Below are the code and all the weights of a small trained network. Each question names an input and a class and asks about switching units off, where a switched-off unit gives its printed mean instead of its output.

import numpy as np


def w(rows, s, z=0):
    codes = np.array(rows[::2]) - 128.0
    scale = np.full(codes.shape[1], s)
    scale[-1] = z or s
    return codes * scale


def norm(h):
    return h / np.sqrt((h * h).mean(-1, keepdims=True) + 1e-5)


def f(y):
    return y / 2 * (1 + np.tanh(0.7978845608 * (y + 0.044715 * y**3)))


def log_softmax(a):
    a = a - a.max(-1, keepdims=True)
    return a - np.log(np.exp(a).sum(-1, keepdims=True))


def net(x, mask):
    res = np.array(x, float).reshape(1, 2) / 4 @ E
    u = 0
    for l in range(2):
        y = f(norm(res) @ A[l][:, :-1].T + A[l][:, -1])
        res = res + np.where(mask[u : u + 10], y, B[l][:, -1]) @ B[l][:, :-1]
        u += 10
    return log_softmax(norm(res)[-1] @ U[:, :-1].T + U[:, -1])


A, B = {}, {}
E = w([
[121,121,191,209,255,192,91],'x0',
[63,130,150,117,131,198,130],'x1',
],0.0092)
A[0] = w([
[126,114,111,104,78,118,148,110],'0.n0',
[117,122,158,165,210,168,122,255],'0.n1',
[120,99,163,113,154,160,144,105],'0.n2',
[114,125,123,116,137,111,130,110],'0.n3',
[102,127,206,147,166,184,97,130],'0.n4',
[74,152,156,127,139,246,125,130],'0.n5',
[185,141,138,182,193,121,96,142],'0.n6',
[132,136,121,139,112,137,123,112],'0.n7',
[173,118,127,232,149,120,92,123],'0.n8',
[144,121,121,155,155,115,110,97],'0.n9',
],0.013,0.0088)
B[0] = w([
[138,139,166,100,124,141,112,166],'0.n0',
[205,150,2,165,112,147,132,253],'0.n1',
[113,134,115,126,142,116,113,148],'0.n2',
[128,135,127,118,136,130,141,124],'0.n3',
[144,136,72,139,112,95,100,212],'0.n4',
[108,90,130,140,157,102,134,209],'0.n5',
[127,101,137,157,142,102,143,197],'0.n6',
[137,116,129,122,126,130,127,124],'0.n7',
[109,121,138,136,144,114,136,183],'0.n8',
[128,119,131,128,133,130,138,139],'0.n9',
],0.019,0.016)
A[1] = w([
[91,119,113,175,131,180,127,4],'1.n0',
[129,112,167,88,123,158,189,135],'1.n1',
[67,61,48,181,165,109,158,81],'1.n2',
[182,254,110,86,16,170,78,74],'1.n3',
[97,121,165,105,141,217,105,109],'1.n4',
[146,173,88,233,149,158,161,155],'1.n5',
[195,129,111,164,202,64,110,190],'1.n6',
[213,176,88,166,165,109,85,165],'1.n7',
[192,181,34,251,178,178,129,168],'1.n8',
[126,101,180,135,164,66,105,139],'1.n9',
],0.0095,0.0023)
B[1] = w([
[131,110,103,116,195,143,130,126],'1.n0',
[151,140,122,255,149,114,146,138],'1.n1',
[154,168,84,69,171,233,82,192],'1.n2',
[241,95,97,125,158,242,203,186],'1.n3',
[120,148,88,193,142,31,105,130],'1.n4',
[157,59,87,158,86,71,124,191],'1.n5',
[26,96,176,158,102,93,122,196],'1.n6',
[85,78,167,211,144,94,137,198],'1.n7',
[152,39,5,222,145,49,136,249],'1.n8',
[123,215,182,112,59,145,152,131],'1.n9',
],0.0086,0.016)
U = w([
[137,69,4,207,153,63,99,176],'0',
[65,116,101,57,190,198,77,104],'1',
[140,186,119,109,128,116,53,29],'2',
[70,145,228,127,90,75,146,145],'3',
[236,131,136,95,82,201,181,172],'4',
[128,171,113,114,127,120,85,1],'5',
],0.017,0.0096)

Each question gives the input, the list of numbers given to net, and the class t.
The units are the neurons (one row each of A and B). Each row of codes is followed by its name. A weight is (code - 128) times the scale printed after its matrix; where a second scale follows, it is the last column's (A, B and U).
mask holds one flag per neuron, layer by layer. A switched-off neuron (its flag False) gives its mean, the last column of its row in B, instead of its output. The means were averaged over made-up inputs and are rounded, as every weight is.
A unit's drop is (log p(t) with every unit on - log p(t) with that unit switched off) / (log p(t) with every unit on - log p(t) with every unit switched off).
k most important neurons: the k neurons with the biggest drops, biggest first
k most important neurons of layer l: the k neurons of layer l with the biggest drops, biggest first
drop of u: that unit's drop, to one decimal
input [-3,0], class 4: 2 most important neurons	(0.n5 0.n1)
input [-3,-8], class 4: 4 most important neurons	(0.n5 0.n6 0.n1 1.n8)
input [-2,-6], class 4: 4 most important neurons	(0.n5 0.n6 0.n1 0.n8)
input [-2,7], class 1: 4 most important neurons	(0.n1 1.n8 0.n5 1.n2)
input [-4,-3], class 4: most important neuron	(0.n1)
input [-5,-5], class 4: 2 most important neurons	(0.n1 0.n5)
input [-3,-6], class 4: 4 most important neurons	(0.n5 0.n6 0.n1 1.n8)
input [-3,3], class 4: 2 most important neurons	(0.n5 0.n6)
input [-3,8], class 1: 3 most important neurons	(0.n1 1.n8 0.n5)
input [-3,6], class 3: 3 most important neurons of layer 0	(0.n1 0.n4 0.n0)
input [-2,3], class 3: drop of 0.n1	1.0
input [0,-4], class 3: drop of 0.n1	0.9
input [-3,7], class 1: drop of 1.n6	0.1
input [-1,3], class 1: drop of 1.n2	0.0
